Here is a tiny trained network, its code and every weight. The questions are about switching its units off for an input and a class, where a switched-off unit gives its printed mean instead of its output.

import numpy as np


def w(rows, s, z=0):
    codes = np.array(rows[::2]) - 128.0
    scale = np.full(codes.shape[1], s)
    scale[-1] = z or s
    return codes * scale


def norm(h):
    return h / np.sqrt((h * h).mean(-1, keepdims=True) + 1e-5)


def f(y):
    return np.maximum(y, 0)


def log_softmax(a):
    a = a - a.max(-1, keepdims=True)
    return a - np.log(np.exp(a).sum(-1, keepdims=True))


def net(x, mask):
    res = np.array(x, float).reshape(1, 6) / 4 @ E
    u = 0
    for l in range(2):
        y = f(norm(res) @ A[l][:, :-1].T + A[l][:, -1])
        res = res + np.where(mask[u : u + 5], y, B[l][:, -1]) @ B[l][:, :-1]
        u += 5
    return log_softmax(norm(res)[-1] @ U[:, :-1].T + U[:, -1])


A, B = {}, {}
E = w([
[130,103,92,162,110,213,158,125,197,169,75,109],'x0',
[117,88,105,173,229,172,133,112,132,134,140,59],'x1',
[90,44,188,121,131,147,106,90,68,187,138,160],'x2',
[192,171,25,174,206,253,203,81,154,144,146,208],'x3',
[160,45,103,107,140,123,143,202,51,83,139,127],'x4',
[148,172,142,198,134,145,127,61,28,100,179,141],'x5',
],0.0027)
A[0] = w([
[127,53,139,67,144,147,112,124,124,182,104,192,78],'L0N1',
[54,161,246,124,114,99,50,51,115,204,157,79,3],'L0N2',
[187,144,52,111,141,178,205,151,186,69,149,193,84],'L0N3',
[132,209,112,209,222,147,70,82,107,133,190,43,81],'L0N4',
[154,121,131,208,144,255,187,31,99,193,132,168,151],'L0N5',
],0.0035,0.0032)
B[0] = w([
[161,193,134,137,102,123,145,129,149,206,94,147,164],'L0N1',
[125,90,87,199,150,136,201,49,232,30,93,174,199],'L0N2',
[107,161,44,174,123,87,160,139,220,185,38,156,200],'L0N3',
[142,223,143,86,21,170,107,134,153,236,148,68,203],'L0N4',
[117,82,212,135,125,176,126,254,18,144,198,161,254],'L0N5',
],0.004)
A[1] = w([
[120,129,124,126,255,160,119,93,131,125,184,35,154],'L1N1',
[139,158,150,195,68,96,111,108,104,88,103,24,4],'L1N2',
[63,91,159,135,202,120,84,86,135,137,177,65,52],'L1N3',
[105,36,97,67,121,95,106,187,197,143,40,72,99],'L1N4',
[167,187,17,138,142,158,194,232,180,147,117,155,84],'L1N5',
],0.0044,0.0021)
B[1] = w([
[165,175,44,78,137,88,33,111,93,254,174,122,167],'L1N1',
[210,185,106,133,71,202,128,150,106,237,133,234,172],'L1N2',
[154,226,61,93,118,87,112,78,195,138,99,133,157],'L1N3',
[76,49,195,38,173,247,184,159,71,84,94,8,252],'L1N4',
[210,118,17,211,124,22,144,47,209,119,60,184,253],'L1N5',
],0.0045,0.0044)
U = w([
[170,212,211,88,33,214,56,188,24,241,232,151,228],'0',
[25,145,205,218,211,183,123,110,178,117,231,130,1],'1',
[200,164,115,60,145,22,85,232,18,2,189,163,19],'2',
[154,134,23,31,240,82,28,100,93,200,154,12,46],'3',
[232,235,15,215,50,30,152,25,254,163,47,221,218],'4',
[26,12,234,5,125,145,192,182,184,13,15,3,209],'5',
[10,58,230,198,101,48,103,19,195,25,104,211,19],'6',
[189,8,47,216,223,235,218,214,54,170,128,200,122],'7',
],0.0064,0.0052)

Each question gives the input, the list of numbers given to net, and the class t.
The units are the neurons (one row each of A and B). Each row of codes is followed by its name. A weight is (code - 128) times the scale printed after its matrix; where a second scale follows, it is the last column's (A, B and U).
mask holds one flag per neuron, layer by layer. A switched-off neuron (its flag False) gives its mean, the last column of its row in B, instead of its output. The means were averaged over made-up inputs and are rounded, as every weight is.
A unit's drop is (log p(t) with every unit on - log p(t) with that unit switched off) / (log p(t) with every unit on - log p(t) with every unit switched off).
The circuit of an input: a set's keep is (log p(t) with only the set's units on - log p(t) with every unit switched off) / (log p(t) with every unit on - log p(t) with every unit switched off). Starting from all 10 units, units are removed one at a time, each time the one whose removal leaves the highest keep (on an exact tie, the one counted first), for as long as the keep stays at least 0.8.
circuit, biggest first: the units of the circuit, biggest drop first
top k neurons: the k neurons with the biggest drops, biggest first
k most important neurons of layer l: the k neurons of layer l with the biggest drops, biggest first
drop when u is switched off: that unit's drop, to one decimal
input [0,8,-2,-7,-1,0], class 3: top 3 neurons -> L1N1, L1N3, L1N4
input [4,0,3,8,-6,8], class 0: 3 most important neurons of layer 0 -> L0N5, L0N4, L0N2
input [-3,3,8,6,3,0], class 0: circuit, biggest first -> L1N5, L0N5
input [1,-4,6,-1,7,-1], class 5: circuit, biggest first -> L0N5, L1N4
input [-3,-1,-4,8,8,-6], class 4: circuit, biggest first -> L1N5
input [5,-1,0,-4,5,6], class 0: top 3 neurons -> L1N5, L1N2, L0N2
input [-1,6,4,8,-4,5], class 0: circuit, biggest first -> L0N5, L0N4
input [0,-2,3,-1,-7,4], class 6: top 2 neurons -> L0N2, L1N5
input [-8,6,7,3,-8,-2], class 0: 2 most important neurons of layer 1 -> L1N5, L1N1
input [8,3,-3,7,8,6], class 4: top 2 neurons -> L1N5, L0N3
input [1,7,2,-2,5,-4], class 3: top 2 neurons -> L1N1, L0N3
input [-7,7,3,-6,-3,1], class 4: top 3 neurons -> L0N2, L1N3, L1N4
input [8,-8,4,1,-5,5], class 0: top 2 neurons -> L0N5, L1N5
input [1,1,8,-8,-3,7], class 6: circuit, biggest first -> L0N2
input [5,-5,8,-3,0,0], class 5: top 2 neurons -> L1N5, L0N5
input [7,8,-3,-5,-1,-1], class 3: 3 most important neurons of layer 1 -> L1N1, L1N3, L1N2
input [-3,-4,8,6,0,4], class 0: 2 most important neurons of layer 0 -> L0N2, L0N5
input [1,-4,5,1,-8,3], class 6: 2 most important neurons of layer 0 -> L0N2, L0N4
input [-8,6,3,0,7,6], class 3: 2 most important neurons of layer 0 -> L0N5, L0N1
input [5,-5,3,1,-8,8], class 0: circuit, biggest first -> L0N5
input [-2,6,0,-5,-5,5], class 4: 2 most important neurons of layer 0 -> L0N2, L0N5
input [6,-5,-2,3,6,0], class 4: drop when L1N5 is switched off -> 1.0
input [3,3,-3,1,-6,7], class 0: drop when L1N3 is switched off -> 0.0
input [8,-2,5,2,-7,6], class 0: drop when L0N5 is switched off -> 0.2
